Below are the code and all the weights of a small trained network. Each question names an input and a target symbol and asks about switching units off, where a switched-off unit gives its printed mean instead of its output.

import numpy as np


def w(rows, s, z=0):
    codes = np.array(rows[::2]) - 128.0
    scale = np.full(codes.shape[1], s)
    scale[-1] = z or s
    return codes * scale


def f(y):
    return np.maximum(y, 0)


def softmax(a):
    e = np.exp(a - a.max(-1, keepdims=True))
    return e / e.sum(-1, keepdims=True)


def log_softmax(a):
    a = a - a.max(-1, keepdims=True)
    return a - np.log(np.exp(a).sum(-1, keepdims=True))


def net(x, mask):
    ids = ['αβγδηξπτ'.index(c) for c in x.split()]
    T = len(ids)
    res = E[ids] + P[:T]
    u = 0
    for l in range(2):
        q, k, v = (res @ M[l].T for M in (Q, K, V))
        z = softmax(np.where(np.tri(T) > 0, q @ k.T / 2**0.5, -1e9)) @ v
        res = res + np.where(mask[u], z, O[l][:, -1]) @ O[l][:, :-1]
        u += 1
        y = f(res @ A[l][:, :-1].T + A[l][:, -1])
        res = res + np.where(mask[u : u + 12], y, B[l][:, -1]) @ B[l][:, :-1]
        u += 12
    return log_softmax(res[-1] @ U[:, :-1].T + U[:, -1])


Q, K, V, O, A, B = {}, {}, {}, {}, {}, {}
E = w([
[148,213,146,186],'α',
[2,197,81,76],'β',
[195,171,166,162],'γ',
[99,146,192,42],'δ',
[149,181,159,98],'η',
[109,43,61,139],'ξ',
[186,160,169,123],'π',
[53,205,113,175],'τ',
],0.0098)
P = w([
[159,72,173,143],'0',
[104,240,112,127],'1',
[102,248,123,128],'2',
[104,248,128,114],'3',
[96,252,141,109],'4',
[96,249,145,118],'5',
[93,254,149,109],'6',
[91,251,148,107],'7',
[87,240,150,108],'8',
],0.0054)
Q[0] = w([
[152,3,93,158],'0.h0',
[126,151,137,126],'0.h0',
],0.018)
K[0] = w([
[134,254,162,95],'0.h0',
[127,102,117,132],'0.h0',
],0.018)
V[0] = w([
[47,122,106,144],'0.h0',
[99,107,128,6],'0.h0',
],0.011)
O[0] = w([
[138,178,21,148,120],'0.h0',
[172,124,90,12,1],'0.h0',
],0.011,0.0029)
A[0] = w([
[231,28,185,159,198],'0.n0',
[157,180,58,134,153],'0.n1',
[109,171,223,177,250],'0.n2',
[141,101,162,52,184],'0.n3',
[211,98,159,147,228],'0.n4',
[48,142,75,120,76],'0.n5',
[255,65,177,6,142],'0.n6',
[58,100,174,155,133],'0.n7',
[43,147,131,69,171],'0.n8',
[225,164,114,140,164],'0.n9',
[219,58,175,168,156],'0.n10',
[31,151,129,66,157],'0.n11',
],0.0076,0.0024)
B[0] = w([
[157,112,209,50,140],'0.n0',
[112,122,50,118,168],'0.n1',
[100,145,192,211,255],'0.n2',
[231,164,149,136,141],'0.n3',
[143,128,159,66,145],'0.n4',
[182,154,106,98,153],'0.n5',
[255,193,60,91,143],'0.n6',
[88,121,183,135,168],'0.n7',
[216,131,152,135,165],'0.n8',
[80,155,101,131,155],'0.n9',
[132,114,210,48,140],'0.n10',
[202,121,148,128,168],'0.n11',
],0.0079,0.0093)
Q[1] = w([
[50,115,18,200],'1.h0',
[98,136,253,179],'1.h0',
],0.0055)
K[1] = w([
[2,100,102,202],'1.h0',
[147,111,209,114],'1.h0',
],0.008)
V[1] = w([
[17,125,139,187],'1.h0',
[121,2,179,86],'1.h0',
],0.0089)
O[1] = w([
[39,107,173,39,179],'1.h0',
[139,2,195,212,3],'1.h0',
],0.0069,0.0036)
A[1] = w([
[143,150,65,130,50],'1.n0',
[146,24,127,188,20],'1.n1',
[144,160,125,126,116],'1.n2',
[145,126,148,98,254],'1.n3',
[85,12,149,129,4],'1.n4',
[117,76,144,166,103],'1.n5',
[59,159,164,120,196],'1.n6',
[133,54,138,172,83],'1.n7',
[213,124,153,182,90],'1.n8',
[150,145,59,132,27],'1.n9',
[123,113,58,71,174],'1.n10',
[132,127,189,181,243],'1.n11',
],0.011,0.0032)
B[1] = w([
[142,70,126,86,183],'1.n0',
[118,2,106,81,170],'1.n1',
[127,136,92,122,175],'1.n2',
[118,180,143,157,153],'1.n3',
[38,192,12,84,162],'1.n4',
[119,91,99,96,174],'1.n5',
[38,116,102,89,254],'1.n6',
[119,71,100,94,168],'1.n7',
[108,128,53,186,216],'1.n8',
[143,54,124,75,179],'1.n9',
[208,145,202,111,161],'1.n10',
[180,136,208,130,252],'1.n11',
],0.0086,0.014)
U = w([
[39,178,43,97,156],'α',
[189,116,159,48,108],'β',
[115,138,120,153,97],'γ',
[189,211,171,208,250],'δ',
[177,71,181,165,174],'η',
[84,33,99,96,44],'ξ',
[100,150,254,117,126],'π',
[130,114,51,168,2],'τ',
],0.0065,0.0034)

Each question gives the input, a string of symbols that net reads in full, and the target symbol t.
The units are the heads (2 rows each of Q, K, V and O) and the neurons (one row each of A and B). Each row of codes is followed by its name. A weight is (code - 128) times the scale printed after its matrix; where a second scale follows, it is the last column's (O, A, B and U).
mask holds one flag per unit, layer by layer, with each layer's heads first. A switched-off unit (its flag False) gives its mean, the last column of its rows in O or B, instead of its output. The means were averaged over made-up inputs and are rounded, as every weight is.
A unit's drop is (log p(t) with every unit on - log p(t) with that unit switched off) / (log p(t) with every unit on - log p(t) with every unit switched off).
The circuit of an input: a set's keep is (log p(t) with only the set's units on - log p(t) with every unit switched off) / (log p(t) with every unit on - log p(t) with every unit switched off). Starting from the 12 units with the biggest drops (on a tie, the unit counted first), units are removed one at a time, each time the one whose removal leaves the highest keep (on an exact tie, the one counted first), for as long as the keep stays at least 0.8.
circuit, biggest first: the units of the circuit, biggest drop first
k most important neurons: the k neurons with the biggest drops, biggest first
top k neurons in layer l: the k neurons of layer l with the biggest drops, biggest first
drop when u is switched off: that unit's drop, to one decimal
input ξ α η γ τ α π, target α: circuit, biggest first -> (1.n11, 1.h0)
input η γ ξ α, target α: circuit, biggest first -> (0.h0, 1.n11, 0.n1)
input τ π η α τ γ γ π, target α: circuit, biggest first -> (1.h0, 0.h0, 1.n11)
input α α δ α α ξ τ η γ, target α: circuit, biggest first -> (0.h0, 1.n11, 1.h0)
input τ α α β η α α η, target α: circuit, biggest first -> (1.h0, 0.h0)
input γ α π α η τ η τ, target ξ: 4 most important neurons -> (0.n0, 0.n10, 1.n1, 1.n4)
input β γ η η τ ξ ξ, target β: circuit, biggest first -> (0.h0, 0.n2, 1.n8, 1.n6)
input π τ α β, target η: most important neuron -> (0.n0)
input π τ α, target η: top 3 neurons in layer 0 -> (0.n0, 0.n6, 0.n10)
input π τ α δ τ π, target η: 2 most important neurons -> (0.n0, 0.n10)
input π γ α δ τ η, target η: 3 most important neurons -> (0.n0, 0.n10, 1.n1)
input π τ β π γ γ, target η: top 2 neurons in layer 0 -> (0.n0, 0.n6)
input δ δ τ τ π η δ γ, target τ: top 2 neurons in layer 0 -> (0.n6, 0.n3)
input γ β α τ β, target ξ: top 2 neurons in layer 1 -> (1.n1, 1.n4)
input η α τ τ ξ γ, target α: 2 most important neurons -> (1.n11, 0.n9)
input γ δ α π, target ξ: top neuron in layer 0 -> (0.n0)
input γ δ δ δ γ α α α α, target ξ: top 4 neurons in layer 1 -> (1.n1, 1.n4, 1.n7, 1.n5)
input δ α γ τ τ α α τ, target τ: 2 most important neurons -> (0.n6, 1.n8)
input γ π ξ δ, target δ: 2 most important neurons -> (0.n2, 1.n6)
input γ α η, target ξ: top 2 neurons in layer 0 -> (0.n0, 0.n10)
input β α π γ γ δ, target β: most important neuron -> (1.n9)
input β η α δ γ τ π τ γ, target β: top 2 neurons in layer 1 -> (1.n10, 1.n9)
input α γ γ α τ τ, target π: drop when 0.h0 is switched off -> 0.8
input α β τ β τ α, target π: drop when 0.h0 is switched off -> 1.0
input α α γ ξ, target α: drop when 0.h0 is switched off -> 0.6
